Below are the code and all the weights of a small trained network. Each question names an input and a target symbol and asks about switching units off, where a switched-off unit gives its printed mean instead of its output.

import numpy as np


def w(rows, s, z=0):
    codes = np.array(rows[::2]) - 128.0
    scale = np.full(codes.shape[1], s)
    scale[-1] = z or s
    return codes * scale


def f(y):
    return np.maximum(y, 0)


def softmax(a):
    e = np.exp(a - a.max(-1, keepdims=True))
    return e / e.sum(-1, keepdims=True)


def log_softmax(a):
    a = a - a.max(-1, keepdims=True)
    return a - np.log(np.exp(a).sum(-1, keepdims=True))


def net(x, mask):
    ids = ['γδεζλμπστφψ'.index(c) for c in x.split()]
    T = len(ids)
    res = E[ids] + P[:T]
    u = 0
    for l in range(2):
        r = res
        for j in range(3):
            rows = slice(2 * j, 2 * j + 2)
            q, k, v = (r @ M[l][rows].T for M in (Q, K, V))
            z = softmax(np.where(np.tri(T) > 0, q @ k.T / 2**0.5, -1e9)) @ v
            o = O[l][rows]
            res = res + np.where(mask[u + j], z, o[:, -1]) @ o[:, :-1]
        u += 3
        y = f(res @ A[l][:, :-1].T + A[l][:, -1])
        res = res + np.where(mask[u : u + 8], y, B[l][:, -1]) @ B[l][:, :-1]
        u += 8
    return log_softmax(res[-1] @ U[:, :-1].T + U[:, -1])


Q, K, V, O, A, B = {}, {}, {}, {}, {}, {}
E = w([
[148,68,140],'γ',
[88,113,49],'δ',
[146,175,98],'ε',
[162,101,69],'ζ',
[152,102,182],'λ',
[159,111,162],'μ',
[128,174,154],'π',
[138,115,137],'σ',
[136,182,136],'τ',
[117,251,144],'φ',
[227,151,129],'ψ',
],0.018)
P = w([
[115,191,111],'0',
[154,64,183],'1',
[48,121,126],'2',
[149,253,55],'3',
[156,74,192],'4',
[47,120,126],'5',
[170,255,56],'6',
[155,75,193],'7',
[49,120,131],'8',
[183,252,55],'9',
[157,76,195],'10',
[46,123,133],'11',
[184,251,55],'12',
],0.0091)
Q[0] = w([
[165,68,170],'L0H0',
[126,156,72],'L0H0',
[78,131,151],'L0H1',
[174,87,151],'L0H1',
[250,131,108],'L0H2',
[93,110,87],'L0H2',
],0.012)
K[0] = w([
[202,100,132],'L0H0',
[89,135,120],'L0H0',
[81,103,108],'L0H1',
[143,122,159],'L0H1',
[98,10,80],'L0H2',
[112,159,136],'L0H2',
],0.013)
V[0] = w([
[53,149,111],'L0H0',
[253,130,118],'L0H0',
[84,155,223],'L0H1',
[206,193,237],'L0H1',
[154,44,51],'L0H2',
[184,161,148],'L0H2',
],0.0045)
O[0] = w([
[67,148,118,143],'L0H0',
[145,56,130,186],'L0H0',
[130,125,80,11],'L0H1',
[176,127,99,137],'L0H1',
[253,110,122,210],'L0H2',
[139,169,146,139],'L0H2',
],0.0055,0.0013)
A[0] = w([
[62,164,158,1],'L0N0',
[18,255,89,147],'L0N1',
[25,88,49,166],'L0N2',
[177,190,88,28],'L0N3',
[223,149,63,159],'L0N4',
[181,149,220,51],'L0N5',
[109,10,232,192],'L0N6',
[135,228,155,169],'L0N7',
],0.0099,0.0071)
B[0] = w([
[75,200,103,134],'L0N0',
[190,93,103,247],'L0N1',
[125,194,128,200],'L0N2',
[67,100,105,164],'L0N3',
[182,171,152,254],'L0N4',
[11,121,108,148],'L0N5',
[88,40,107,208],'L0N6',
[79,89,177,220],'L0N7',
],0.011,0.0075)
Q[1] = w([
[106,114,125],'L1H0',
[119,122,133],'L1H0',
[93,148,158],'L1H1',
[107,162,155],'L1H1',
[250,142,181],'L1H2',
[156,212,122],'L1H2',
],0.02)
K[1] = w([
[89,124,108],'L1H0',
[103,91,125],'L1H0',
[7,128,86],'L1H1',
[62,36,96],'L1H1',
[236,107,144],'L1H2',
[159,161,133],'L1H2',
],0.013)
V[1] = w([
[123,120,228],'L1H0',
[221,159,68],'L1H0',
[68,123,67],'L1H1',
[135,150,97],'L1H1',
[141,79,1],'L1H2',
[246,121,74],'L1H2',
],0.0064)
O[1] = w([
[38,119,115,104],'L1H0',
[236,198,76,186],'L1H0',
[71,64,59,80],'L1H1',
[198,80,105,146],'L1H1',
[253,95,173,220],'L1H2',
[157,186,231,253],'L1H2',
],0.0052,0.0045)
A[1] = w([
[121,131,165,254],'L1N0',
[140,251,123,201],'L1N1',
[105,139,103,133],'L1N2',
[170,110,147,232],'L1N3',
[112,118,165,179],'L1N4',
[111,102,188,217],'L1N5',
[65,145,126,253],'L1N6',
[43,106,112,31],'L1N7',
],0.012,0.0068)
B[1] = w([
[93,74,93,189],'L1N0',
[105,76,206,253],'L1N1',
[112,71,103,133],'L1N2',
[109,151,71,221],'L1N3',
[179,167,163,157],'L1N4',
[196,171,120,183],'L1N5',
[81,254,122,164],'L1N6',
[125,128,177,153],'L1N7',
],0.012,0.014)
U = w([
[99,49,79,209],'γ',
[211,187,122,74],'δ',
[129,2,125,65],'ε',
[196,159,238,130],'ζ',
[2,168,186,85],'λ',
[146,252,125,103],'μ',
[237,198,37,75],'π',
[127,213,112,127],'σ',
[88,45,113,218],'τ',
[47,119,12,254],'φ',
[5,13,254,84],'ψ',
],0.0098,0.0072)

Each question gives the input, a string of symbols that net reads in full, and the target symbol t.
The units are the heads (2 rows each of Q, K, V and O) and the neurons (one row each of A and B). Each row of codes is followed by its name. A weight is (code - 128) times the scale printed after its matrix; where a second scale follows, it is the last column's (O, A, B and U).
mask holds one flag per unit, layer by layer, with each layer's heads first. A switched-off unit (its flag False) gives its mean, the last column of its rows in O or B, instead of its output. The means were averaged over made-up inputs and are rounded, as every weight is.
A unit's drop is (log p(t) with every unit on - log p(t) with that unit switched off) / (log p(t) with every unit on - log p(t) with every unit switched off).
The circuit of an input: a set's keep is (log p(t) with only the set's units on - log p(t) with every unit switched off) / (log p(t) with every unit on - log p(t) with every unit switched off). Starting from the 12 units with the biggest drops (on a tie, the unit counted first), units are removed one at a time, each time the one whose removal leaves the highest keep (on an exact tie, the one counted first), for as long as the keep stays at least 0.8.
units of the circuit, in order: the units of the circuit, biggest drop first
k most important neurons: the k neurons with the biggest drops, biggest first
k most important neurons of layer l: the k neurons of layer l with the biggest drops, biggest first
input ζ δ ζ δ γ ε ζ δ σ, target φ: units of the circuit, in order => (L1N1, L0N4)
input δ φ φ ζ, target ζ: units of the circuit, in order => (L1N1, L0N4, L1H2)
input ζ δ φ σ π ζ λ ζ π φ γ σ, target λ: units of the circuit, in order => (L1N6, L0H2)
input μ π γ τ φ ζ, target λ: 4 most important neurons => (L0N2, L0N1, L0N6, L1N6)
input ζ σ δ φ γ λ, target λ: units of the circuit, in order => (L1N6, L0H2, L0N1)
input φ δ ζ σ φ γ, target λ: 4 most important neurons => (L1N6, L1N1, L1N7, L0N2)
input δ ζ τ σ φ ζ φ, target ζ: 4 most important neurons => (L0N1, L0N6, L0N4, L0N5)
input μ ζ μ δ γ λ ψ, target ψ: units of the circuit, in order => (L1N1, L0N1, L1N5, L1H2)
input λ σ σ λ, target λ: 2 most important neurons of layer 0 => (L0N1, L0N6)
input δ μ ε δ ζ δ φ ψ ε ζ σ, target γ: units of the circuit, in order => (L0N6, L1N1)
input σ λ μ γ δ μ τ δ δ λ γ ζ ζ, target ζ: units of the circuit, in order => (L0N4, L1N1, L1H2)
input γ φ ζ ζ φ, target μ: 3 most important neurons => (L0N7, L0N1, L1N1)
input μ ε ζ δ, target ζ: 2 most important neurons => (L1N1, L0N2)
input ε ζ φ σ π σ φ, target ζ: 3 most important neurons of layer 0 => (L0N1, L0N4, L0N6)
input γ σ ζ φ ε ζ ζ π ε π π, target λ: 3 most important neurons of layer 0 => (L0N5, L0N4, L0N1)
input φ ε ζ ψ σ μ ε σ δ τ, target ψ: 2 most important neurons of layer 1 => (L1N1, L1N5)
input σ τ ζ ψ μ λ ψ σ μ δ ζ τ ε, target ζ: most important neuron of layer 1 => (L1N1)
input ε τ ψ ε μ ψ τ, target ψ: 3 most important neurons of layer 1 => (L1N1, L1N5, L1N6)
input μ φ γ, target λ: 3 most important neurons of layer 0 => (L0N1, L0N2, L0N4)
input ζ φ ζ ε φ, target μ: 4 most important neurons of layer 0 => (L0N7, L0N1, L0N4, L0N5)
input ψ φ σ λ π π δ, target ψ: 3 most important neurons of layer 0 => (L0N2, L0N6, L0N4)
input ζ ζ σ ε ζ φ ζ γ ζ δ ε σ τ, target ζ: 4 most important neurons of layer 0 => (L0N4, L0N6, L0N2, L0N5)
input γ λ γ ζ δ σ ζ δ, target φ: 2 most important neurons => (L1N1, L0N1)
input ζ ζ ψ γ ε ζ ζ γ, target ε: 2 most important neurons => (L0N6, L0N7)
input δ δ σ, target φ: 3 most important neurons => (L1N1, L0N7, L0N4)
input ψ τ λ δ, target ψ: 3 most important neurons of layer 0 => (L0N2, L0N4, L0N6)
